Here is a tiny trained network, its code and every weight. The questions are about switching its units off for an input and a target symbol, where a switched-off unit gives its printed mean instead of its output.

import numpy as np


def w(rows, s, z=0):
    codes = np.array(rows[::2]) - 128.0
    scale = np.full(codes.shape[1], s)
    scale[-1] = z or s
    return codes * scale


def f(y):
    return y / 2 * (1 + np.tanh(0.7978845608 * (y + 0.044715 * y**3)))


def softmax(a):
    e = np.exp(a - a.max(-1, keepdims=True))
    return e / e.sum(-1, keepdims=True)


def log_softmax(a):
    a = a - a.max(-1, keepdims=True)
    return a - np.log(np.exp(a).sum(-1, keepdims=True))


def net(x, mask):
    ids = ['βγδεζηθλμξστψω'.index(c) for c in x.split()]
    T = len(ids)
    res = E[ids] + P[:T]
    u = 0
    for l in range(2):
        r = res
        for j in range(3):
            rows = slice(4 * j, 4 * j + 4)
            q, k, v = (r @ M[l][rows].T for M in (Q, K, V))
            z = softmax(np.where(np.tri(T) > 0, q @ k.T / 4**0.5, -1e9)) @ v
            o = O[l][rows]
            res = res + np.where(mask[u + j], z, o[:, -1]) @ o[:, :-1]
        u += 3
        y = f(res @ A[l][:, :-1].T + A[l][:, -1])
        res = res + np.where(mask[u : u + 8], y, B[l][:, -1]) @ B[l][:, :-1]
        u += 8
    return log_softmax(res[-1] @ U[:, :-1].T + U[:, -1])


Q, K, V, O, A, B = {}, {}, {}, {}, {}, {}
E = w([
[166,146,75,130,144,48,58,87],'β',
[167,211,118,103,135,46,98,66],'γ',
[86,177,71,150,90,115,141,145],'δ',
[114,141,95,183,65,137,81,145],'ε',
[128,153,145,160,118,196,97,148],'ζ',
[136,83,176,68,78,74,77,172],'η',
[113,141,164,120,168,66,130,205],'θ',
[195,166,123,84,198,129,82,109],'λ',
[192,164,173,95,89,127,65,102],'μ',
[115,207,149,178,127,156,121,98],'ξ',
[119,210,230,63,78,52,157,129],'σ',
[197,114,108,103,105,123,36,145],'τ',
[96,151,76,120,166,158,147,159],'ψ',
[141,154,254,59,159,109,116,130],'ω',
],0.0083)
P = w([
[250,84,145,138,109,99,218,142],'0',
[210,109,144,132,116,107,177,144],'1',
[183,134,138,123,121,119,147,154],'2',
[156,153,140,120,125,122,118,161],'3',
[130,164,135,110,130,128,95,157],'4',
[109,175,138,104,135,134,71,158],'5',
[86,185,140,96,136,137,49,157],'6',
[67,198,142,91,138,144,29,157],'7',
[48,207,142,85,146,146,10,151],'8',
[38,229,119,76,141,164,3,175],'9',
],0.0056)
Q[0] = w([
[156,154,139,117,114,121,119,132],'0.h1',
[145,136,125,134,120,117,129,139],'0.h1',
[122,137,103,151,141,83,150,135],'0.h1',
[99,105,131,151,131,118,140,137],'0.h1',
[64,95,136,253,164,148,151,178],'0.h2',
[150,141,122,145,121,127,101,115],'0.h2',
[191,187,130,117,124,110,76,194],'0.h2',
[177,186,138,141,144,81,82,218],'0.h2',
[134,180,130,145,152,105,95,224],'0.h3',
[108,156,108,91,96,157,131,140],'0.h3',
[133,157,168,186,119,155,92,136],'0.h3',
[197,206,76,127,142,131,80,153],'0.h3',
],0.029)
K[0] = w([
[101,146,106,119,135,162,141,183],'0.h1',
[119,135,140,148,132,139,126,142],'0.h1',
[144,130,116,134,108,135,112,102],'0.h1',
[172,152,144,128,145,142,119,106],'0.h1',
[104,165,154,206,179,52,141,252],'0.h2',
[107,77,126,128,162,133,163,104],'0.h2',
[48,111,96,151,89,192,184,101],'0.h2',
[1,108,96,176,89,209,166,101],'0.h2',
[50,175,116,80,122,162,30,101],'0.h3',
[150,142,142,142,168,94,75,137],'0.h3',
[117,154,73,44,128,115,131,156],'0.h3',
[8,155,168,120,149,132,56,152],'0.h3',
],0.023)
V[0] = w([
[147,137,162,132,115,117,121,81],'0.h1',
[125,136,122,131,149,128,139,123],'0.h1',
[82,140,148,141,156,55,160,141],'0.h1',
[140,120,128,136,113,164,114,142],'0.h1',
[147,148,113,71,107,112,104,112],'0.h2',
[74,119,182,255,192,58,134,200],'0.h2',
[117,137,165,107,127,128,142,141],'0.h2',
[111,117,127,132,91,161,134,131],'0.h2',
[54,180,74,177,112,158,228,245],'0.h3',
[111,93,197,101,132,88,126,127],'0.h3',
[120,55,245,89,142,63,99,114],'0.h3',
[25,75,241,165,155,60,183,251],'0.h3',
],0.0064)
O[0] = w([
[147,137,102,115,120,146,137,123,101],'0.h1',
[123,120,134,133,125,118,125,123,123],'0.h1',
[156,97,152,147,136,103,149,143,239],'0.h1',
[107,133,137,132,133,136,115,131,97],'0.h1',
[119,104,169,143,113,109,112,116,159],'0.h2',
[153,218,15,134,121,151,151,240,206],'0.h2',
[127,127,135,134,119,142,119,139,140],'0.h2',
[109,127,117,124,144,142,130,134,89],'0.h2',
[105,67,175,47,107,129,101,2,27],'0.h3',
[146,172,58,116,121,149,140,149,195],'0.h3',
[156,204,15,117,119,159,148,184,255],'0.h3',
[137,174,24,15,95,188,133,65,218],'0.h3',
],0.0068,0.00078)
A[0] = w([
[64,6,63,79,105,145,142,168,96],'0.n1',
[64,109,61,237,112,215,204,109,10],'0.n2',
[115,98,111,126,139,120,124,97,83],'0.n3',
[102,132,126,100,131,149,178,140,77],'0.n4',
[100,110,138,160,127,114,141,98,88],'0.n5',
[33,69,92,224,106,246,197,73,79],'0.n6',
[85,111,158,134,109,177,153,89,89],'0.n7',
[9,98,66,207,146,187,251,172,58],'0.n8',
],0.013,0.011)
B[0] = w([
[137,116,175,146,140,100,108,93,69],'0.n1',
[195,60,159,196,103,133,177,58,99],'0.n2',
[144,112,97,199,142,114,195,194,9],'0.n3',
[175,142,75,183,108,142,177,171,32],'0.n4',
[160,123,86,159,123,141,141,106,23],'0.n5',
[202,138,182,59,135,53,93,176,94],'0.n6',
[166,125,140,190,140,156,129,98,48],'0.n7',
[142,43,217,105,132,128,94,5,67],'0.n8',
],0.012,0.0013)
Q[1] = w([
[120,160,238,125,83,117,135,99],'1.h1',
[130,233,93,153,147,160,158,87],'1.h1',
[91,84,120,204,106,93,230,159],'1.h1',
[89,128,229,155,202,40,136,208],'1.h1',
[164,184,126,165,132,180,95,70],'1.h2',
[54,65,30,225,148,211,196,90],'1.h2',
[154,11,140,223,52,206,200,58],'1.h2',
[141,157,110,91,84,100,50,194],'1.h2',
[188,69,162,52,120,169,71,85],'1.h3',
[132,117,43,114,66,81,77,104],'1.h3',
[82,198,139,70,134,58,116,98],'1.h3',
[208,140,77,169,139,183,104,4],'1.h3',
],0.03)
K[1] = w([
[71,75,79,153,159,137,136,128],'1.h1',
[137,96,135,90,90,106,62,178],'1.h1',
[243,66,105,180,119,148,194,81],'1.h1',
[44,85,146,199,104,222,140,61],'1.h1',
[191,157,100,178,149,144,99,82],'1.h2',
[241,112,81,133,126,109,205,151],'1.h2',
[209,140,167,69,108,66,84,155],'1.h2',
[90,93,111,167,89,177,105,131],'1.h2',
[35,98,100,151,133,136,184,73],'1.h3',
[96,158,173,87,171,168,167,163],'1.h3',
[64,129,130,90,136,171,40,168],'1.h3',
[135,52,119,104,98,155,253,160],'1.h3',
],0.031)
V[1] = w([
[148,72,124,105,190,188,118,170],'1.h1',
[142,183,184,137,112,186,126,121],'1.h1',
[148,120,116,183,110,170,78,99],'1.h1',
[176,113,151,110,78,120,67,151],'1.h1',
[81,84,144,99,127,169,183,141],'1.h2',
[110,97,119,54,133,39,121,148],'1.h2',
[91,105,104,162,1,94,117,129],'1.h2',
[163,38,91,137,94,174,50,172],'1.h2',
[44,113,117,124,83,101,165,142],'1.h3',
[134,182,197,142,29,188,148,136],'1.h3',
[95,214,180,112,177,100,209,88],'1.h3',
[116,153,78,183,72,50,97,78],'1.h3',
],0.023)
O[1] = w([
[190,186,140,67,110,135,66,150,131],'1.h1',
[105,123,158,111,47,161,206,137,168],'1.h1',
[226,109,171,152,119,101,160,153,3],'1.h1',
[141,111,93,153,140,127,165,190,179],'1.h1',
[37,167,133,72,87,132,95,107,114],'1.h2',
[85,6,108,74,142,92,144,173,179],'1.h2',
[99,103,62,182,21,70,163,71,93],'1.h2',
[201,85,79,126,25,201,67,124,76],'1.h2',
[167,114,87,99,205,121,136,53,74],'1.h3',
[114,126,164,36,145,186,243,135,119],'1.h3',
[93,181,154,200,162,243,166,70,177],'1.h3',
[148,232,122,130,143,34,152,93,55],'1.h3',
],0.013,0.0072)
A[1] = w([
[147,98,147,128,148,123,122,48,3],'1.n1',
[110,94,124,118,129,188,155,88,92],'1.n2',
[154,100,79,141,73,141,135,90,60],'1.n3',
[133,137,109,105,138,148,167,63,51],'1.n4',
[121,86,212,94,104,109,87,7,138],'1.n5',
[181,37,249,103,136,102,107,17,13],'1.n6',
[202,90,106,136,135,161,109,94,12],'1.n7',
[180,94,177,74,109,117,146,51,139],'1.n8',
],0.013,0.0066)
B[1] = w([
[133,74,40,176,91,200,139,206,136],'1.n1',
[200,137,96,128,64,66,88,66,254],'1.n2',
[128,215,197,89,251,39,95,201,196],'1.n3',
[47,90,169,182,92,149,68,122,178],'1.n4',
[228,106,111,150,183,179,112,149,187],'1.n5',
[19,157,160,88,87,106,134,172,136],'1.n6',
[2,110,164,169,130,178,179,138,134],'1.n7',
[207,129,65,175,144,114,133,64,153],'1.n8',
],0.01,0.0094)
U = w([
[146,65,106,175,144,132,120,107,102],'β',
[155,108,135,120,188,100,177,90,153],'γ',
[89,88,82,151,106,109,137,93,153],'δ',
[149,170,106,151,133,80,99,126,110],'ε',
[162,182,71,119,71,179,125,137,219],'ζ',
[140,66,174,80,89,83,107,139,48],'η',
[121,160,1,114,156,166,166,199,8],'θ',
[188,91,174,134,185,160,78,107,84],'λ',
[180,88,149,88,101,134,157,101,240],'μ',
[110,192,135,162,160,150,173,117,133],'ξ',
[113,99,201,118,134,113,148,74,121],'σ',
[96,96,183,178,106,149,86,163,36],'τ',
[79,133,121,66,158,147,71,92,253],'ψ',
[121,133,171,71,131,145,181,140,49],'ω',
],0.0067,0.0044)

Each question gives the input, a string of symbols that net reads in full, and the target symbol t.
The units are the heads (4 rows each of Q, K, V and O) and the neurons (one row each of A and B). Each row of codes is followed by its name. A weight is (code - 128) times the scale printed after its matrix; where a second scale follows, it is the last column's (O, A, B and U).
mask holds one flag per unit, layer by layer, with each layer's heads first. A switched-off unit (its flag False) gives its mean, the last column of its rows in O or B, instead of its output. The means were averaged over made-up inputs and are rounded, as every weight is.
A unit's drop is (log p(t) with every unit on - log p(t) with that unit switched off) / (log p(t) with every unit on - log p(t) with every unit switched off).
The circuit of an input: a set's keep is (log p(t) with only the set's units on - log p(t) with every unit switched off) / (log p(t) with every unit on - log p(t) with every unit switched off). Starting from the 12 units with the biggest drops (on a tie, the unit counted first), units are removed one at a time, each time the one whose removal leaves the highest keep (on an exact tie, the one counted first), for as long as the keep stays at least 0.8.
circuit, biggest first: the units of the circuit, biggest drop first
most important unit: the unit with the biggest drop
top k neurons: the k neurons with the biggest drops, biggest first
k most important neurons of layer l: the k neurons of layer l with the biggest drops, biggest first
which heads matter: for each layer, one digit per head in row order, 1 if its drop is at least 0.15 and else 0, layers parted by /
input θ θ θ η θ λ θ λ, target λ: circuit, biggest first => 1.h2, 0.h2
input σ θ θ ψ ε λ ξ θ, target σ: which heads matter => 001 / 101
input θ θ θ η, target η: which heads matter => 010 / 011
input θ ε θ θ, target ε: circuit, biggest first => 1.h2, 1.n3
input ψ θ ζ θ η λ, target θ: which heads matter => 001 / 100
input γ ξ ψ λ θ θ, target ψ: circuit, biggest first => 0.h3, 1.h2, 1.h1
input ξ λ θ θ θ ξ ψ ψ, target λ: which heads matter => 001 / 101
input θ θ η τ γ τ, target ξ: top 2 neurons => 1.n3, 1.n7
input θ τ θ θ θ λ λ, target λ: which heads matter => 011 / 010
input θ θ δ η, target δ: circuit, biggest first => 1.h2, 1.h1
input η θ η θ θ λ η ζ ψ τ, target λ: which heads matter => 000 / 101
input τ η ω λ ζ, target τ: which heads matter => 001 / 001
input θ ψ τ, target λ: most important unit => 0.h3
input λ λ δ θ, target β: top 3 neurons => 1.n5, 1.n1, 0.n6
input θ θ λ λ ε λ, target γ: 3 most important neurons of layer 1 => 1.n3, 1.n8, 1.n2
input γ δ θ ω τ, target δ: circuit, biggest first => 1.h2
input ω θ η β, target θ: which heads matter => 001 / 100
input μ ζ λ ω η λ τ, target ζ: top 2 neurons => 1.n3, 1.n4
input θ λ ψ, target τ: top 3 neurons => 0.n6, 0.n8, 1.n2
input θ θ β ω θ ψ θ θ σ τ, target δ: most important unit => 1.h1
input ε ξ λ σ θ λ ξ ψ λ λ, target τ: circuit, biggest first => 0.h3, 1.h3
input τ ζ λ λ θ σ ψ, target δ: which heads matter => 000 / 100
input ξ θ λ μ θ ω λ, target ξ: which heads matter => 000 / 010
input ψ δ ω θ δ θ β θ ψ η, target λ: which heads matter => 000 / 101
input λ ψ τ σ λ θ, target τ: which heads matter => 000 / 001
input β β ζ, target ζ: which heads matter => 000 / 110
input γ θ θ θ ε γ θ, target ξ: circuit, biggest first => 1.h3
input ψ ψ β θ η θ τ ω δ, target ζ: circuit, biggest first => 1.n2, 1.h3
input θ η λ θ ψ, target ψ: circuit, biggest first => 1.h1, 1.h2, 0.h3
